Look-ups in named tables: a row name and a column name give one cell, copied from the table.

Ragus.tsv
	Kag	Vud	Ros
Resu	192	67	57
Sunub	32	206	30
Pobet	159	63	41

What is the Vud of Resu in Ragus? 67
What is the Vud of Sunub in Ragus? 206
What is the Kag of Pobet in Ragus? 159
What is the Vud of Pobet in Ragus? 63
What is the Ros of Resu in Ragus? 57
What is the Kag of Resu in Ragus? 192
What is the Ros of Pobet in Ragus? 41
What is the Ros of Sunub in Ragus? 30
What is the Kag of Sunub in Ragus? 32
Which row has the largest Ros? Resu

Table Fipi
	Fogesu	Tezi	Fufe	Rivenov	Rutu	Kozupa	Lufa	Pum	Badusid
Reg	169	166	184	164	128	156	136	174	157
Nuzen	226	140	158	156	149	126	176	78	149
Bovidon	178	106	230	121	171	157	167	174	189
Gupafu	155	132	187	151	177	167	145	171	171
Nisiz	115	136	140	215	221	203	68	118	129
Nivefi	123	193	102	189	72	168	123	155	114
Papofe	137	98	246	160	205	199	77	212	184
Babidel	189	140	150	163	152	144	163	91	140
Zoge	114	159	127	191	155	188	102	151	129
Tipa	141	141	150	187	189	179	113	129	141
Kibipa	214	102	169	155	155	137	155	54	135
Fasigu	216	136	153	159	149	131	174	77	145
Vusirag	190	211	109	164	121	127	203	140	161

What is the Lufa of Gupafu in Fipi? 145
What is the Kozupa of Vusirag in Fipi? 127
What is the Fogesu of Gupafu in Fipi? 155
What is the Rivenov of Nuzen in Fipi? 156
What is the Rivenov of Kibipa in Fipi? 155
What is the Fufe of Nivefi in Fipi? 102
What is the Pum of Nivefi in Fipi? 155
What is the Fogesu of Nisiz in Fipi? 115
What is the Fufe of Babidel in Fipi? 150
What is the Rutu of Nisiz in Fipi? 221
What is the Kozupa of Fasigu in Fipi? 131
What is the Kozupa of Kibipa in Fipi? 137
What is the Rutu of Reg in Fipi? 128
What is the Tezi of Babidel in Fipi? 140
What is the Tezi of Papofe in Fipi? 98
What is the Lufa of Babidel in Fipi? 163
What is the Rutu of Babidel in Fipi? 152
Row with the largest Fufe: Papofe

Table Rer
cols = Kefoto, Turus, Nurumo, Ralukaz, Sev
Begenos: [58.899, 62.012, 64.856, 70.384, 54.155]
Gek: [84.920, 66.603, 70.724, 54.596, 46.294]
Bekib: [57.194, 56.324, 61.859, 72.960, 38.316]
Penu: [71.162, 51.011, 86.634, 24.335, 48.417]
Fafata: [71.230, 42.508, 76.237, 71.065, 64.686]
Vef: [65.838, 62.349, 71.042, 54.517, 66.008]

What is the Kefoto of Gek in Rer? 84.920
What is the Kefoto of Penu in Rer? 71.162
What is the Sev of Penu in Rer? 48.417
What is the Kefoto of Vef in Rer? 65.838
What is the Kefoto of Fafata in Rer? 71.230
What is the Sev of Gek in Rer? 46.294
What is the Turus of Bekib in Rer? 56.324
What is the Turus of Fafata in Rer? 42.508
What is the Nurumo of Bekib in Rer? 61.859
What is the Sev of Begenos in Rer? 54.155
What is the Ralukaz of Penu in Rer? 24.335
What is the Turus of Gek in Rer? 66.603
What is the Ralukaz of Gek in Rer? 54.596
What is the Nurumo of Fafata in Rer? 76.237
What is the Nurumo of Begenos in Rer? 64.856
What is the Ralukaz of Bekib in Rer? 72.960
What is the Nurumo of Vef in Rer? 71.042
What is the Ralukaz of Begenos in Rer? 70.384
What is the Sev of Vef in Rer? 66.008
What is the Kefoto of Bekib in Rer? 57.194
Row with the largest Kefoto: Gek

Table Lanasu
|  | Zamezup | Puve | Duk | Sare | Rodit |
|---|---|---|---|---|---|
| Mun | 76869 | 31844 | 74012 | 18404 | 43368 |
| Zar | 46709 | 55121 | 62018 | 61026 | 31811 |
| Dab | 54925 | 56868 | 66922 | 29521 | 43331 |
| Zavi | 23081 | 51798 | 33638 | 56325 | 29297 |
| Fip | 47518 | 27817 | 40858 | 36990 | 41848 |
| Sokedi | 20400 | 30720 | 27896 | 52883 | 36667 |
| Pedama | 30935 | 19380 | 29083 | 26052 | 45511 |
| Busu | 43213 | 72128 | 42116 | 24164 | 27699 |
| Rel | 39379 | 36071 | 43312 | 76313 | 36692 |
| Zoket | 31011 | 69083 | 35221 | 54877 | 25899 |

What is the Duk of Zar in Lanasu? 62018
What is the Puve of Zavi in Lanasu? 51798
What is the Zamezup of Pedama in Lanasu? 30935
What is the Puve of Pedama in Lanasu? 19380
What is the Sare of Dab in Lanasu? 29521
What is the Duk of Pedama in Lanasu? 29083
What is the Rodit of Fip in Lanasu? 41848
What is the Zamezup of Mun in Lanasu? 76869
What is the Duk of Rel in Lanasu? 43312
Which row has the largest Rodit? Pedama

